[.29 -.09 .61 .60]
[.07 .72 .63 .22]
[.37 -.33 .12 .34]
=>
[.60 .63 -.33]

[-.12 .07 -.63]
[.45 -.44 .20]
[-.23 .14 -.57]
=>
[-.63 -.44 -.23]

[-.46 .39 -.42 .53 -.68]
[-.46 -.09 .42 -.52 .40]
=>
[-.68 -.52]

[-.02 .04 .11 -.19 -.53]
[-.14 .20 .38 .25 -.24]
[-.63 .35 -.11 -.04 .16]
=>
[-.53 .25 -.11]

[.24 .19]
[.22 .28]
[.02 -.01]
[.63 .21]
[.18 .12]
=>
[.19 .22]

[-.01 .58]
[.14 -.06]
[.18 -.04]
=>
[.58 .14]
---
[-.16 -.03 .07 .37 -.12 -.17 -.13 .36 -.55 .06 .36 .32 -.14 -.30 -.08]
[-.07 .25 .02 -.34 -.35 .52 .38 -.24 .58 -.03 .19 .67 -.28 .47 .12]
[.22 .03 .01 -.14 -.10 .36 .22 -.39 .54 -.06 -.22 -.26 .10 .45 -.06]
=>
[-.07 .25 .02 -.34 -.35 .52 .38 -.24 .58 -.03 .19 .67 -.28 .47 .12]
[.22 .03 .01 -.14 -.10 .36 .22 -.39 .54 -.06 -.22 -.26 .10 .45 -.06]
[-.16 -.03 .07 .37 -.12 -.17 -.13 .36 -.55 .06 .36 .32 -.14 -.30 -.08]

[.05 -.29 .00 -.25 -.08 .05 .25 -.18 -.39 .25 .13 -.50 .08 .30 -.18 -.02]
[.30 .18 -.11 -.18 .46 -.11 .06 .26 -.20 -.26 .13 -.33 -.13 -.37 .03 -.05]
[.17 .11 -.46 .19 .56 .04 -.12 -.01 -.27 .10 -.06 -.21 .06 -.28 -.12 .11]
[-.21 .22 -.24 .14 -.03 .36 .10 .02 -.33 -.01 .49 .16 .08 -.04 .08 .39]
[.59 -.17 -.16 .01 -.02 .17 -.30 .16 .18 .11 .13 .05 .08 .15 -.21 .41]
[.41 -.19 -.29 -.04 .02 .27 -.20 .16 -.07 .10 -.08 .03 .15 .16 .15 .57]
=>
[-.21 .22 -.24 .14 -.03 .36 .10 .02 -.33 -.01 .49 .16 .08 -.04 .08 .39]
[.30 .18 -.11 -.18 .46 -.11 .06 .26 -.20 -.26 .13 -.33 -.13 -.37 .03 -.05]
[.17 .11 -.46 .19 .56 .04 -.12 -.01 -.27 .10 -.06 -.21 .06 -.28 -.12 .11]
[.59 -.17 -.16 .01 -.02 .17 -.30 .16 .18 .11 .13 .05 .08 .15 -.21 .41]
[.41 -.19 -.29 -.04 .02 .27 -.20 .16 -.07 .10 -.08 .03 .15 .16 .15 .57]
[.05 -.29 .00 -.25 -.08 .05 .25 -.18 -.39 .25 .13 -.50 .08 .30 -.18 -.02]

[-.16 -.09 .42 .12 -.11 -.06]
[.37 -.13 -.09 -.10 .28 -.19]
[.11 -.16 .43 .11 .07 -.20]
[-.32 .37 -.36 -.13 -.04 .34]
[.35 -.17 -.03 .00 .15 -.24]
[.14 -.11 .54 .07 .13 -.33]
[-.21 -.08 .67 .26 -.18 -.17]
=>
[-.32 .37 -.36 -.13 -.04 .34]
[-.21 -.08 .67 .26 -.18 -.17]
[-.16 -.09 .42 .12 -.11 -.06]
[.14 -.11 .54 .07 .13 -.33]
[.37 -.13 -.09 -.10 .28 -.19]
[.11 -.16 .43 .11 .07 -.20]
[.35 -.17 -.03 .00 .15 -.24]

[.00 -.19 .16 .14 -.16 -.08 -.12 -.56 .02 .20]
[.04 .33 .07 .29 -.21 -.02 -.04 -.13 -.26 -.09]
[-.03 .15 .43 -.03 -.18 -.02 .15 .05 .24 .08]
[-.28 .18 -.23 .31 .05 .02 -.01 -.17 -.11 .04]
[.43 -.26 -.20 .28 .01 -.01 .04 -.58 .11 .06]
[.28 .06 -.29 -.07 -.08 .02 .04 -.29 .11 .02]
[-.01 -.06 -.11 .23 .05 -.08 .12 .19 .23 -.11]
[-.34 .00 -.06 -.04 .08 .05 .10 -.13 -.70 .12]
[.18 .28 .11 -.01 -.24 .06 -.05 -.03 .12 .19]
=>
[.04 .33 .07 .29 -.21 -.02 -.04 -.13 -.26 -.09]
[.18 .28 .11 -.01 -.24 .06 -.05 -.03 .12 .19]
[-.28 .18 -.23 .31 .05 .02 -.01 -.17 -.11 .04]
[-.03 .15 .43 -.03 -.18 -.02 .15 .05 .24 .08]
[.28 .06 -.29 -.07 -.08 .02 .04 -.29 .11 .02]
[-.34 .00 -.06 -.04 .08 .05 .10 -.13 -.70 .12]
[-.01 -.06 -.11 .23 .05 -.08 .12 .19 .23 -.11]
[.00 -.19 .16 .14 -.16 -.08 -.12 -.56 .02 .20]
[.43 -.26 -.20 .28 .01 -.01 .04 -.58 .11 .06]

[-.41 -.66 -.48 -.57 -.29]
[-.51 -.69 -.47 -.61 -.40]
[-.53 -.72 -.55 -.65 -.42]
[-.33 -.63 -.49 -.53 -.24]
[-.35 -.64 -.43 -.53 -.27]
[-.49 -.70 -.50 -.62 -.40]
=>
[-.33 -.63 -.49 -.53 -.24]
[-.35 -.64 -.43 -.53 -.27]
[-.41 -.66 -.48 -.57 -.29]
[-.51 -.69 -.47 -.61 -.40]
[-.49 -.70 -.50 -.62 -.40]
[-.53 -.72 -.55 -.65 -.42]

[-.20 .63 -.38 -.42 .39 .07 -.04 .11 .59 -.19 -.18 .26 .52 .59 -.25 .08]
[.16 -.40 .37 .47 -.22 -.13 .04 -.07 -.34 .32 -.05 -.31 -.30 -.49 .08 .07]
[.15 -.43 .32 .52 -.29 -.17 .00 -.13 -.39 .39 -.04 -.35 -.37 -.56 .16 .02]
[-.20 .66 -.30 -.48 .48 .12 .00 .18 .64 -.28 -.19 .31 .60 .68 -.35 .14]
[.17 -.39 .36 .48 -.22 -.14 .04 -.08 -.34 .32 -.04 -.31 -.32 -.48 .09 .06]
=>
[-.20 .66 -.30 -.48 .48 .12 .00 .18 .64 -.28 -.19 .31 .60 .68 -.35 .14]
[-.20 .63 -.38 -.42 .39 .07 -.04 .11 .59 -.19 -.18 .26 .52 .59 -.25 .08]
[.17 -.39 .36 .48 -.22 -.14 .04 -.08 -.34 .32 -.04 -.31 -.32 -.48 .09 .06]
[.16 -.40 .37 .47 -.22 -.13 .04 -.07 -.34 .32 -.05 -.31 -.30 -.49 .08 .07]
[.15 -.43 .32 .52 -.29 -.17 .00 -.13 -.39 .39 -.04 -.35 -.37 -.56 .16 .02]

[-.40 .26 -.03]
[-.58 .60 -.36]
[-.16 .34 -.14]
[.19 .00 .15]
[-.03 -.11 .25]
[.21 -.03 -.16]
[.58 -.33 .14]
[-.13 .20 -.29]
[-.19 .50 -.62]
[.00 -.20 .53]
=>
[-.58 .60 -.36]
[-.19 .50 -.62]
[-.16 .34 -.14]
[-.40 .26 -.03]
[-.13 .20 -.29]
[.19 .00 .15]
[.21 -.03 -.16]
[-.03 -.11 .25]
[.00 -.20 .53]
[.58 -.33 .14]

[.00 .29 -.29 -.12 .23 .09 .33 .21 -.10 .01 -.10 -.45 .07]
[-.20 -.37 -.03 -.08 -.25 -.30 .62 -.50 .54 -.20 .34 -.09 -.14]
[.24 -.32 .04 .25 -.26 -.45 .12 -.25 .26 .20 -.36 .25 .25]
=>
[.00 .29 -.29 -.12 .23 .09 .33 .21 -.10 .01 -.10 -.45 .07]
[.24 -.32 .04 .25 -.26 -.45 .12 -.25 .26 .20 -.36 .25 .25]
[-.20 -.37 -.03 -.08 -.25 -.30 .62 -.50 .54 -.20 .34 -.09 -.14]
---
[-.29 -.10]
[.32 .12]
[.56 .26]
[.66 .43]
[.66 .41]
=>
[-.29 -.10]
[.32 .12]

[-.03 -.14 -.18]
[-.27 -.11 .58]
[.01 -.19 .51]
[-.26 .00 -.42]
[.20 .34 .67]
=>
[-.03 -.14]
[-.27 -.11]

[.07 -.04 .13]
[.28 -.64 .75]
[.11 -.06 .01]
=>
[.07 -.04]
[.28 -.64]

[.62 -.10 -.57 -.55]
[.70 -.07 -.62 -.66]
[.54 -.09 -.53 -.52]
=>
[.62 -.10]
[.70 -.07]

[.02 -.68 .31]
[.28 -.20 -.08]
[-.24 .22 .29]
=>
[.02 -.68]
[.28 -.20]

[-.04 -.55 .01]
[-.01 .25 .02]
[.00 .31 .01]
[.05 -.41 -.02]
=>
[-.04 -.55]
[-.01 .25]

[-.10 .26 -.02 -.64]
[-.57 .21 .20 .21]
[.06 .48 -.06 -.51]
[-.59 -.26 .08 .09]
=>
[-.10 .26]
[-.57 .21]

[-.20 -.59 .08]
[.09 -.06 .37]
[-.25 .42 -.40]
[-.11 -.28 -.07]
[-.21 .70 -.23]
=>
[-.20 -.59]
[.09 -.06]
